Each row, then roughly how far along a hidden order it lies, from 0 to 10:
[ -7  -9 -35 -19  -3 -35  -6  -9   6  -2 -20  13   9 -17   6  -1 -21   2
  12  38 -16   3   8  -4 -23  35  30   7  12 -18   3] : 4
[  3   2 -36 -18  -2 -23  -3 -14  -2  -1 -29  -1   4 -30   4  -1 -27  -1
   9  12  -6  10   1 -11 -23  10  12   3   0  -3  17] : 1
[  7  -6 -16   0  -8 -15   0   2 -11   9  -5   6  19  11  -1   2  -5   3
  10  29  19  -2  -6  -5  -1   5  12  21  22 -12 -15] : 8
[  0  -9 -29 -18  -7 -25  -2   1   7   6 -30  10  29  -2   1   4 -14  -4
  16  51   6  -6   3 -11 -14  10  17  16  30 -18 -10] : 7
[  5  -5  -8 -13  10 -26   1 -13  12  -7 -23   2  16   8  -1  -1 -24   4
   5   8  -7  -8   4  -4 -20   9  17 -17  -2   3  30] : 0
[-15 -25  15  -9   5 -16  10  -1   2  -3   7   6  13   8  -4   3   6   6
   0  15  -3 -24  17   2   6 -51   2  -4  -7   0   7] : 6
[-19 -17 -24 -17 -10 -11   2   1 -17   6  -2  10  18 -28   2   4   5  -3
  15  38  -4  -4  13 -10  14 -27  -6  27  -2 -18 -11] : 10
[ -5 -31   0  -5   4 -16  14  -3 -12   2  11  10  22  -2  -5   0   9   4
   8  38   4 -19  11  -6  10 -13   3  -1  -4  -9   0] : 9
[ -2   3 -22  -9   2 -18  -8  -5  19  -4 -30   1   9   0   4   0 -16  -1
   9  11 -10   3   3  -6 -19  43  11  -7  13  -8   9] : 2
[-24 -25   5 -18   0 -16   7 -10   7  -2  14   6  10  -2  -2   5  -4  13
  -3  26  -9 -19  20   4   2 -27   4  17 -16   4  14] : 5
[  5   1   6  -5  11  -8   3  -3  17  -4 -19  -7  17  28  -3   2  -7   3
   1  -6   4 -13   6  -2  -3 -14  10 -25   0  10  25] : 1
[-16 -14 -19  -8 -10  -4  -1   5  -2   7  -4   8  15  15   2   6   7   2
  10  38  12  -7   0  -4   6   0   3  26  15  -7 -20] : 10
[ -3   9  -9 -20  -2  -3  -7  -5  19  -5  -5 -10   5   7   1   3 -18   1
   4 -10  -8   0  10  -4  -6  13   3  -9  -2   8  21] : 0
[ -5  -3  12 -13   3   1   1   2  15  -4 -12 -11   8   5  -1   3   1  -4
   1  -4  -4  -7  14  -7  10 -29  -6 -19  -9  15  24] : 2
[ -7  -2 -25  -9 -11 -14  -7   4   5   6  -6  11   8  -1   6   1  -6   1
  11  32  -7   6   1  -4 -12  31  11  18  17 -20 -18] : 7
[  0  12 -29  -5  -8   0 -12  -6  -2  -2  -3   0  -8 -21   7  -3 -17  -3
   1  -5 -16  15  -1  -1 -13  36   3   9   3  -8  -1] : 2
[ -9   2 -37 -13 -11  -8 -10  -1  -4  -6  -3   8  -1 -23   8   1 -12  -1
  13  21  -7  13   3  -3 -10  24   1  26   8 -12 -17] : 7
[  6  10 -11  -9   1 -10  -6  -3  19  -4 -12  -6  63  31  -2   1 -23  11
  -3  -8   2   0  -3   1 -21  29  19   1  16  10  19] : 0
[-15 -20  -2 -21  -3 -18   5   5  -3   5 -14   5  25  -2   0   6  12  -3
  15  46  13 -15  16 -10  17 -40   2  -2   6 -11  -3] : 9
[-22 -22 -14 -28  -2 -22  -3 -14   3 -10  -5  -1   6 -24   4   0  -7  -2
   3  13 -27 -10  22  -7  -1 -28  -4  -8 -27   7  30] : 2
[ -4   7 -20  -7  -9  -5 -12   8   7   8 -17   6   1   5   2   4 -11   2
   7  20   3   4  -5  -3  -5  36   9  19  25  -5 -13] : 6
[  4   4 -30 -15  -4  -8  -4 -14   7  -9  -2 -10   5  -9   1  -1 -23   7
  -4  -9 -10   1   6  -3 -10   7   8   4  -6  18  14] : 0
[  1  13 -23 -15  -3  -4  -8  -2  18  -5 -11  -5   0  -1   3   2 -23  -2
   1  -9 -11  10  -5  -4 -11  38   5  -1   9   7  10] : 1
[-13 -16  -4 -26  -3  -7   7  -3   0   1  -4  -9  32  -1  -2   7   2  -2
  11  26   0 -19  19 -12  13 -58  -2  -2  -3  11  21] : 6
[-18 -21 -18 -20 -13 -10   6   2 -12   5  -8  10  23 -23   2   5  -2  -5
  19  46   8  -5  13 -13  12 -30   0  16  12 -14 -13] : 10

New part:
[-12   5  -1   0   1  11 -14   7  -4 -12 -11  12 -18  -7  -1  -2   3 -12] : 8
[ 13   4   8   3  -3   2 -20  22  -9 -17   6 -11  -5 -14   7 -10   8  13] : 6
[ -7  15   3  -6 -18  -1   1  38  -1  -1 -18 -12 -14   8  -2  -6  -8 -19] : 0
[ -2  -5 -11   0  -3  -8  -6  -9   4  14  -9   0   3  -3  10   9   9   3] : 9
[ 14  19   7 -17  -7  24  19  -7  -3 -23 -17   5  -6   4  -3 -11 -36 -11] : 1
[  8 -11   3   1  -3 -10  13 -14  -8  -3   9 -17  19   6   4   2  -6  16] : 5
[ -4  -7   8   9  -4  -1   0  11 -12   2  13 -30   3  11  -1   5   1   9] : 4
[-12   1   4   9   3   1 -11  16  -8  -4   2  -3  -9   0   2  -5  -1   4] : 5
[-14 -13  -2   8   1 -14  15 -11  -1  17   4 -12  14  11  -4   8   9   7] : 4
[ 18   1   6  -9  -4   6  13 -18  -7 -15   4 -12  12   5  10  -2 -26  13] : 4
[-36   1 -12   2  -7   2  15  -7  -2  15 -15   5  -9  17  -5   9 -16 -27] : 3
[  7  20  -8 -23 -21   7   7   6   6  -6 -35   5 -11  10  12  -3 -24 -13] : 3
[-19   3 -10   4  -2   0 -10   9   2   2 -15   7 -11   2  11   6  -5  -5] : 7
[-26  -8  -5  14   3  -6 -10  -1  -6  11   3 -10  -3  -5   2   6   9   1] : 7
[ 14  21   4 -11  -6  12  -9  22  -2 -17 -17   8 -11  -3  10 -13 -28  -1] : 4
[ 17  17   6 -13 -16   4  19  15   1 -14 -13  -2   0  13   3  -6 -28  -7] : 0
[  5  10   8  -1  -5   2  -9  26  -7 -28  -8  10  -7 -13   0 -17  -2  -5] : 7
[ 19  -3  -3 -13  -6 -12  25 -19   7  -6 -11   2  23  11  12   1  -4  11] : 6
[-21  -8  -4   9  -4 -13   9   6  -1  18  -4 -14   4  16  -3  13   1  -5] : 4
[ 10  11 -10 -19 -14   0  26 -15  10  -1 -27  14   5  18  13   5 -30 -11] : 4
[-19  15  -5 -12  -2  17  -4  16   4 -17 -28  15 -23  -6  -1 -13 -17 -21] : 4
[ 19  -4   7  -2  -3   1   4 -10  -8 -10  12 -16  13   5  10   2 -10  15] : 5
[ 30   9   3 -20  -1  16  -4 -11   1 -39 -15  15   0 -18  12 -14 -10  11] : 10
[ -1  12 -14 -14 -20  -5  -3  27   8  -6 -30   2  -9  16  24   4 -20 -11] : 6
[ 25   9   7  -9  -4   5   6   7  -4 -18  -3  -6   2   6  12  -6 -16  12] : 5
[  5   8  -1  -4 -14  -6   6  16   0 -12 -13  -4   2  10  14   0 -17   1] : 5
[  3   8  11   9   1   7 -12  22 -12 -15  10  -9  -4 -12  -3 -13   1   9] : 3
[ 25   4  13  -6   9  19   3 -17  -5 -19  15   0   5  -8  -5  -8  -5  14] : 4
[ 12  -7   3   2  -5  -7   8  -6  -8  -8  10 -14  16   4   8   0  -7  12] : 6
[ 36   2  17  -1   3   6   6 -12  -5 -26  24  -1  20   2   9  -6  -9  29] : 5
[-26 -11  -8   6   2  -8  12 -18   3  18  -4   0   1   9  -8  12   8 -10] : 6
[ -6  14   4   0  -3   5  -8  21  -7 -21  -7  12 -13 -13  -1 -17  -7 -11] : 5
[-11   4  -9  -5  -8   3 -12  20   6 -13 -21  19 -17   4  12   8  -3 -19] : 10
[ -7  -1  -7  -5  10  13  -5 -26   1 -11 -11  20  -3 -12   7   0  -7   0] : 10
[ 20  12  10  -8   2  17   3   5  -6 -21  -1   1   1   2   2 -12 -19   8] : 3
[-22   2  -5   4  -8  -2 -19  33   0  -5 -12   7 -20   4   7   6   9 -17] : 9
[ 10  10   3  -4   0  10 -12   7  -6 -19  -5   5  -8 -12   4 -14  -3   6] : 6
[ 18   2  10  -7  -3   5  14 -10 -11 -20   6 -16  11   2   4  -7 -19  15] : 3
[ 20  -3   7   0  11  12   6 -32  -4 -19  21   7  15 -10   8   0  -9  23] : 7
[ 21  17   6  -8  -4  10  -7  12  -5 -20  -9   2  -4  -7  10 -14 -14   9] : 4
[-12  19  -9 -18 -23  -1   4  24  -1  -5 -36   0 -14   3   0 -14 -17 -28] : 1
[-13   8  -9  -7 -16  -7  19   8   1  -6 -22   8   1  17   7   0 -23 -17] : 3
[ 14  -6  -2  -4  -3  -2  10 -25  -4  -8   4  -4  16  -2   9   0  -5  12] : 7
[-21 -16  -6   7   3  -8  11 -21   1  16   1  -6   7   7  -7  10  13  -1] : 6
[  2  -3  -5  -7  -3  -3  20 -21   5   6 -11   2  11  12   2   8 -10   1] : 5
[ 13   3   0  -5  -7 -15  22  -7   2   2  -2  -6  23  13   8   2  -8  12] : 3
